Below is a small trained network, with its code and all its weights. Each question gives an input and a class and asks what happens when units are switched off, that is, made to give their printed mean instead of their output.

import numpy as np


def w(rows, s, z=0):
    codes = np.array(rows[::2]) - 128.0
    scale = np.full(codes.shape[1], s)
    scale[-1] = z or s
    return codes * scale


def f(y):
    return y / 2 * (1 + np.tanh(0.7978845608 * (y + 0.044715 * y**3)))


def log_softmax(a):
    a = a - a.max(-1, keepdims=True)
    return a - np.log(np.exp(a).sum(-1, keepdims=True))


def net(x, mask):
    res = np.array(x, float).reshape(1, 4) / 4 @ E
    y = f(res @ A[0][:, :-1].T + A[0][:, -1])
    res = res + np.where(mask, y, B[0][:, -1]) @ B[0][:, :-1]
    return log_softmax(res[-1] @ U[:, :-1].T + U[:, -1])


A, B = {}, {}
E = w([
[200,14,25,34,63,78,151,207,246],'x0',
[103,105,123,129,125,116,148,109,118],'x1',
[204,3,168,182,240,103,28,17,176],'x2',
[10,39,197,169,37,98,3,234,111],'x3',
],0.0042)
A[0] = w([
[148,32,39,14,98,107,145,156,221,20],'neuron 0',
[238,220,116,82,207,178,204,49,149,67],'neuron 1',
[41,66,180,152,63,77,27,217,97,52],'neuron 2',
[211,23,164,178,224,93,69,78,142,24],'neuron 3',
[191,39,161,192,208,79,62,64,151,8],'neuron 4',
[209,209,41,79,231,173,232,29,174,60],'neuron 5',
[180,60,63,47,68,54,140,171,210,2],'neuron 6',
[46,49,213,211,58,100,12,210,125,58],'neuron 7',
[47,227,58,50,55,208,240,244,79,26],'neuron 8',
[190,30,173,178,193,113,65,37,171,14],'neuron 9',
[169,20,26,37,64,120,151,143,207,9],'neuron 10',
[87,200,200,201,175,208,109,68,1,23],'neuron 11',
[57,203,196,225,155,137,128,30,32,210],'neuron 12',
],0.0042,0.0022)
B[0] = w([
[37,191,214,78,215,33,66,99,217,171],'neuron 0',
[109,114,76,213,59,169,46,42,221,205],'neuron 1',
[151,149,76,227,76,188,89,27,196,176],'neuron 2',
[203,222,211,177,63,42,226,199,71,181],'neuron 3',
[190,217,226,190,60,55,221,184,42,175],'neuron 4',
[121,117,64,223,46,185,67,41,230,221],'neuron 5',
[56,194,196,68,217,49,57,67,192,163],'neuron 6',
[159,120,60,239,55,188,63,10,208,194],'neuron 7',
[201,221,225,233,51,31,215,178,55,210],'neuron 8',
[207,194,210,183,75,27,234,185,26,181],'neuron 9',
[48,207,212,73,226,40,58,94,223,171],'neuron 10',
[44,176,227,51,215,62,40,120,222,204],'neuron 11',
[49,69,208,85,254,82,79,193,215,252],'neuron 12',
],0.0055,0.0043)
U = w([
[47,163,218,33,253,59,48,140,207,66],'0',
[231,226,209,211,16,34,253,213,20,56],'1',
[152,82,33,237,26,236,41,10,223,3],'2',
[137,72,138,148,135,123,138,163,174,247],'3',
[198,3,52,15,190,237,155,222,44,134],'4',
],0.0051,0.0044)

Each question gives the input, the list of numbers given to net, and the class t.
The units are the neurons (one row each of A and B). Each row of codes is followed by its name. A weight is (code - 128) times the scale printed after its matrix; where a second scale follows, it is the last column's (A, B and U).
mask holds one flag per neuron, in row order. A switched-off neuron (its flag False) gives its mean, the last column of its row in B, instead of its output. The means were averaged over made-up inputs and are rounded, as every weight is.
A unit's drop is (log p(t) with every unit on - log p(t) with that unit switched off) / (log p(t) with every unit on - log p(t) with every unit switched off).
The circuit of an input: a set's keep is (log p(t) with only the set's units on - log p(t) with every unit switched off) / (log p(t) with every unit on - log p(t) with every unit switched off). Starting from the 12 units with the biggest drops (on a tie, the unit counted first), units are removed one at a time, each time the one whose removal leaves the highest keep (on an exact tie, the one counted first), for as long as the keep stays at least 0.8.
units of the circuit, in order: the units of the circuit, biggest drop first
k most important neurons: the k neurons with the biggest drops, biggest first
drop when u is switched off: that unit's drop, to one decimal
input [4,5,2,6], class 2: units of the circuit, in order => (neuron 7; neuron 2)
input [7,3,1,-7], class 0: units of the circuit, in order => (neuron 10)
input [-1,0,-2,6], class 2: 2 most important neurons => (neuron 7; neuron 2)
input [-3,0,7,-6], class 1: 3 most important neurons => (neuron 9; neuron 3; neuron 4)
input [8,2,-7,-6], class 0: 2 most important neurons => (neuron 10; neuron 0)
input [4,-1,0,7], class 2: units of the circuit, in order => (neuron 7; neuron 2)
input [5,-1,-6,-7], class 2: 2 most important neurons => (neuron 5; neuron 1)
input [-5,7,6,-8], class 2: 2 most important neurons => (neuron 5; neuron 1)
input [-6,6,-6,1], class 0: 2 most important neurons => (neuron 12; neuron 11)
input [8,4,-8,-7], class 0: 2 most important neurons => (neuron 10; neuron 0)
input [8,-7,4,-8], class 0: 4 most important neurons => (neuron 10; neuron 0; neuron 6; neuron 7)
input [-7,0,-7,8], class 2: 2 most important neurons => (neuron 7; neuron 2)
input [-6,-8,6,-8], class 2: 2 most important neurons => (neuron 5; neuron 1)
input [6,4,-5,7], class 2: units of the circuit, in order => (neuron 2)
input [7,5,4,3], class 0: drop when neuron 5 is switched off => 0.0
input [-3,-2,7,0], class 1: drop when neuron 4 is switched off => 0.1
input [5,-3,-3,1], class 0: drop when neuron 12 is switched off => -0.2
input [-6,4,4,-8], class 2: drop when neuron 1 is switched off => 1.1
